Here is a tiny trained network, its code and every weight. The questions are about switching its units off for an input and a class, where a switched-off unit gives its printed mean instead of its output.

import numpy as np


def w(rows, s, z=0):
    codes = np.array(rows[::2]) - 128.0
    scale = np.full(codes.shape[1], s)
    scale[-1] = z or s
    return codes * scale


def norm(h):
    return h / np.sqrt((h * h).mean(-1, keepdims=True) + 1e-5)


def f(y):
    return np.maximum(y, 0)


def log_softmax(a):
    a = a - a.max(-1, keepdims=True)
    return a - np.log(np.exp(a).sum(-1, keepdims=True))


def net(x, mask):
    res = np.array(x, float).reshape(1, 4) / 4 @ E
    u = 0
    for l in range(3):
        y = f(norm(res) @ A[l][:, :-1].T + A[l][:, -1])
        res = res + np.where(mask[u : u + 4], y, B[l][:, -1]) @ B[l][:, :-1]
        u += 4
    return log_softmax(norm(res)[-1] @ U[:, :-1].T + U[:, -1])


A, B = {}, {}
E = w([
[142,78,22,33,136,109],'x0',
[159,250,155,230,48,85],'x1',
[193,193,184,62,78,163],'x2',
[114,232,147,91,140,223],'x3',
],0.0012)
A[0] = w([
[110,190,190,205,136,149,42],'L0N0',
[132,221,116,136,29,194,23],'L0N1',
[169,107,195,88,87,155,5],'L0N2',
[201,95,87,72,22,4,136],'L0N3',
],0.0028,0.0017)
B[0] = w([
[137,29,67,99,168,120,225],'L0N0',
[31,251,126,109,85,217,220],'L0N1',
[190,86,146,21,82,233,153],'L0N2',
[203,80,140,223,232,140,249],'L0N3',
],0.0028,0.0016)
A[1] = w([
[107,69,71,18,168,102,14],'L1N0',
[249,212,239,117,18,244,92],'L1N1',
[254,198,218,13,59,209,135],'L1N2',
[41,42,117,84,197,174,6],'L1N3',
],0.0026,0.0017)
B[1] = w([
[50,85,6,53,38,86,178],'L1N0',
[38,2,141,139,136,247,247],'L1N1',
[68,9,189,234,69,124,253],'L1N2',
[27,202,117,41,236,144,192],'L1N3',
],0.003,0.0026)
A[2] = w([
[135,124,80,3,110,114,119],'L2N0',
[88,181,31,208,61,198,90],'L2N1',
[47,223,113,167,209,63,169],'L2N2',
[22,138,159,218,125,65,253],'L2N3',
],0.0035,0.0012)
B[2] = w([
[75,50,45,35,197,45,182],'L2N0',
[28,223,58,173,120,60,193],'L2N1',
[252,161,127,94,86,164,193],'L2N2',
[194,228,168,80,74,90,252],'L2N3',
],0.0034,0.0032)
U = w([
[61,20,13,6,217,70,251],'0',
[53,16,222,188,30,253,175],'1',
[16,240,219,224,21,229,201],'2',
[209,235,54,162,37,61,69],'3',
[238,231,225,235,25,34,42],'4',
[153,243,221,40,219,234,5],'5',
[255,18,44,221,214,34,91],'6',
],0.0035,0.0028)

Each question gives the input, the list of numbers given to net, and the class t.
The units are the neurons (one row each of A and B). Each row of codes is followed by its name. A weight is (code - 128) times the scale printed after its matrix; where a second scale follows, it is the last column's (A, B and U).
mask holds one flag per neuron, layer by layer. A switched-off neuron (its flag False) gives its mean, the last column of its row in B, instead of its output. The means were averaged over made-up inputs and are rounded, as every weight is.
A unit's drop is (log p(t) with every unit on - log p(t) with that unit switched off) / (log p(t) with every unit on - log p(t) with every unit switched off).
The circuit of an input: a set's keep is (log p(t) with only the set's units on - log p(t) with every unit switched off) / (log p(t) with every unit on - log p(t) with every unit switched off). Starting from all 12 units, units are removed one at a time, each time the one whose removal leaves the highest keep (on an exact tie, the one counted first), for as long as the keep stays at least 0.8.
circuit, biggest first: the units of the circuit, biggest drop first
unit that matters most: the unit with the biggest drop
top k neurons: the k neurons with the biggest drops, biggest first
k most important neurons of layer l: the k neurons of layer l with the biggest drops, biggest first
input [1,4,4,-7], class 6: circuit, biggest first : L0N3
input [-6,6,-7,0], class 3: circuit, biggest first : L1N2; L1N1; L2N2
input [4,2,-4,2], class 3: circuit, biggest first : L1N1; L2N2
input [-2,0,-1,-6], class 4: circuit, biggest first : L1N1; L2N3
input [-8,1,-5,-7], class 4: circuit, biggest first : L2N3; L1N1
input [5,-1,4,-5], class 6: 2 most important neurons of layer 1 : L1N1; L1N3
input [7,1,0,-2], class 6: 2 most important neurons of layer 0 : L0N3; L0N0
input [0,-4,6,-7], class 6: circuit, biggest first : L0N3; L1N1
input [-4,-2,-6,-6], class 4: circuit, biggest first : L2N3; L1N1; L2N0
input [-7,-3,2,-4], class 4: 3 most important neurons of layer 0 : L0N1; L0N0; L0N3
input [8,0,4,5], class 1: top 2 neurons : L1N2; L0N0
input [7,7,-1,-2], class 6: 2 most important neurons of layer 0 : L0N3; L0N1
input [1,1,-5,-3], class 3: top 4 neurons : L1N1; L2N3; L1N2; L0N0
input [-7,-7,-5,6], class 5: top 2 neurons : L1N1; L2N2
input [-3,4,-5,-1], class 3: unit that matters most : L1N2
input [-4,4,-8,6], class 3: 2 most important neurons of layer 1 : L1N1; L1N2
input [-6,-3,0,3], class 5: top 2 neurons : L0N0; L1N1
input [0,0,5,-5], class 6: 2 most important neurons of layer 0 : L0N3; L0N1
input [5,3,5,-3], class 6: top 2 neurons : L0N3; L2N3
input [7,1,4,2], class 1: circuit, biggest first : L1N2; L0N0
input [-4,3,8,-7], class 1: top 2 neurons : L1N1; L0N2
input [-6,3,-5,-6], class 4: unit that matters most : L2N3
